Below are the code and all the weights of a small trained network. Each question names an input and a class and asks about switching units off, where a switched-off unit gives its printed mean instead of its output.

import numpy as np


def w(rows, s, z=0):
    codes = np.array(rows[::2]) - 128.0
    scale = np.full(codes.shape[1], s)
    scale[-1] = z or s
    return codes * scale


def f(y):
    return np.maximum(y, 0)


def log_softmax(a):
    a = a - a.max(-1, keepdims=True)
    return a - np.log(np.exp(a).sum(-1, keepdims=True))


def net(x, mask):
    res = np.array(x, float).reshape(1, 4) / 4 @ E
    y = f(res @ A[0][:, :-1].T + A[0][:, -1])
    res = res + np.where(mask, y, B[0][:, -1]) @ B[0][:, :-1]
    return log_softmax(res[-1] @ U[:, :-1].T + U[:, -1])


A, B = {}, {}
E = w([
[13,213,25,94],'x0',
[21,71,154,255],'x1',
[53,65,220,120],'x2',
[36,34,69,21],'x3',
],0.0076)
A[0] = w([
[115,155,167,147,17],'N1',
[16,113,147,105,180],'N2',
[142,255,76,149,179],'N3',
[193,134,182,43,200],'N4',
[72,183,88,168,147],'N5',
[182,239,84,128,146],'N6',
[233,74,167,147,253],'N7',
[41,105,126,148,189],'N8',
[129,112,32,24,246],'N9',
],0.0099,0.0052)
B[0] = w([
[81,75,42,40,135],'N1',
[15,211,158,9,229],'N2',
[84,237,71,50,214],'N3',
[220,100,224,56,207],'N4',
[96,165,62,106,193],'N5',
[91,240,114,28,204],'N6',
[161,143,254,188,243],'N7',
[11,146,219,86,218],'N8',
[238,19,79,107,237],'N9',
],0.0079,0.011)
U = w([
[239,45,161,137,155],'0',
[70,23,84,105,171],'1',
[160,70,176,244,184],'2',
[182,134,151,73,55],'3',
[70,229,209,80,164],'4',
[124,134,53,194,1],'5',
[103,209,2,102,105],'6',
],0.0095,0.0076)

Each question gives the input, the list of numbers given to net, and the class t.
The units are the neurons (one row each of A and B). Each row of codes is followed by its name. A weight is (code - 128) times the scale printed after its matrix; where a second scale follows, it is the last column's (A, B and U).
mask holds one flag per neuron, in row order. A switched-off neuron (its flag False) gives its mean, the last column of its row in B, instead of its output. The means were averaged over made-up inputs and are rounded, as every weight is.
A unit's drop is (log p(t) with every unit on - log p(t) with that unit switched off) / (log p(t) with every unit on - log p(t) with every unit switched off).
The circuit of an input: a set's keep is (log p(t) with only the set's units on - log p(t) with every unit switched off) / (log p(t) with every unit on - log p(t) with every unit switched off). Starting from all 9 units, units are removed one at a time, each time the one whose removal leaves the highest keep (on an exact tie, the one counted first), for as long as the keep stays at least 0.8.
circuit, biggest first: the units of the circuit, biggest drop first
unit that matters most: the unit with the biggest drop
top k neurons: the k neurons with the biggest drops, biggest first
drop when u is switched off: that unit's drop, to one decimal
input [8,4,-4,0], class 6: top 2 neurons -> N7, N5
input [0,-7,-3,5], class 0: circuit, biggest first -> N9
input [1,-7,2,2], class 3: top 2 neurons -> N7, N6
input [2,1,2,6], class 1: top 3 neurons -> N9, N7, N6
input [-2,-4,8,5], class 3: circuit, biggest first -> N9, N4
input [1,-7,-6,4], class 3: top 4 neurons -> N9, N4, N6, N3
input [8,0,1,-1], class 6: circuit, biggest first -> N7, N5
input [0,0,0,2], class 1: circuit, biggest first -> N7, N6, N3
input [-5,-2,0,-4], class 0: top 4 neurons -> N2, N8, N4, N3
input [-2,-5,-8,3], class 3: top 2 neurons -> N6, N3
input [-3,4,-7,-1], class 2: top 2 neurons -> N2, N8
input [-6,1,3,-7], class 0: top 2 neurons -> N8, N4
input [7,-3,8,7], class 1: top 4 neurons -> N9, N7, N6, N3
input [-8,-2,4,2], class 0: unit that matters most -> N4
input [-4,-5,8,-8], class 0: drop when N2 is switched off -> 0.2
input [-2,-7,-2,-2], class 3: drop when N2 is switched off -> 0.5
input [-2,-8,0,7], class 0: drop when N9 is switched off -> 0.0
input [-7,3,0,-5], class 2: drop when N7 is switched off -> 0.1
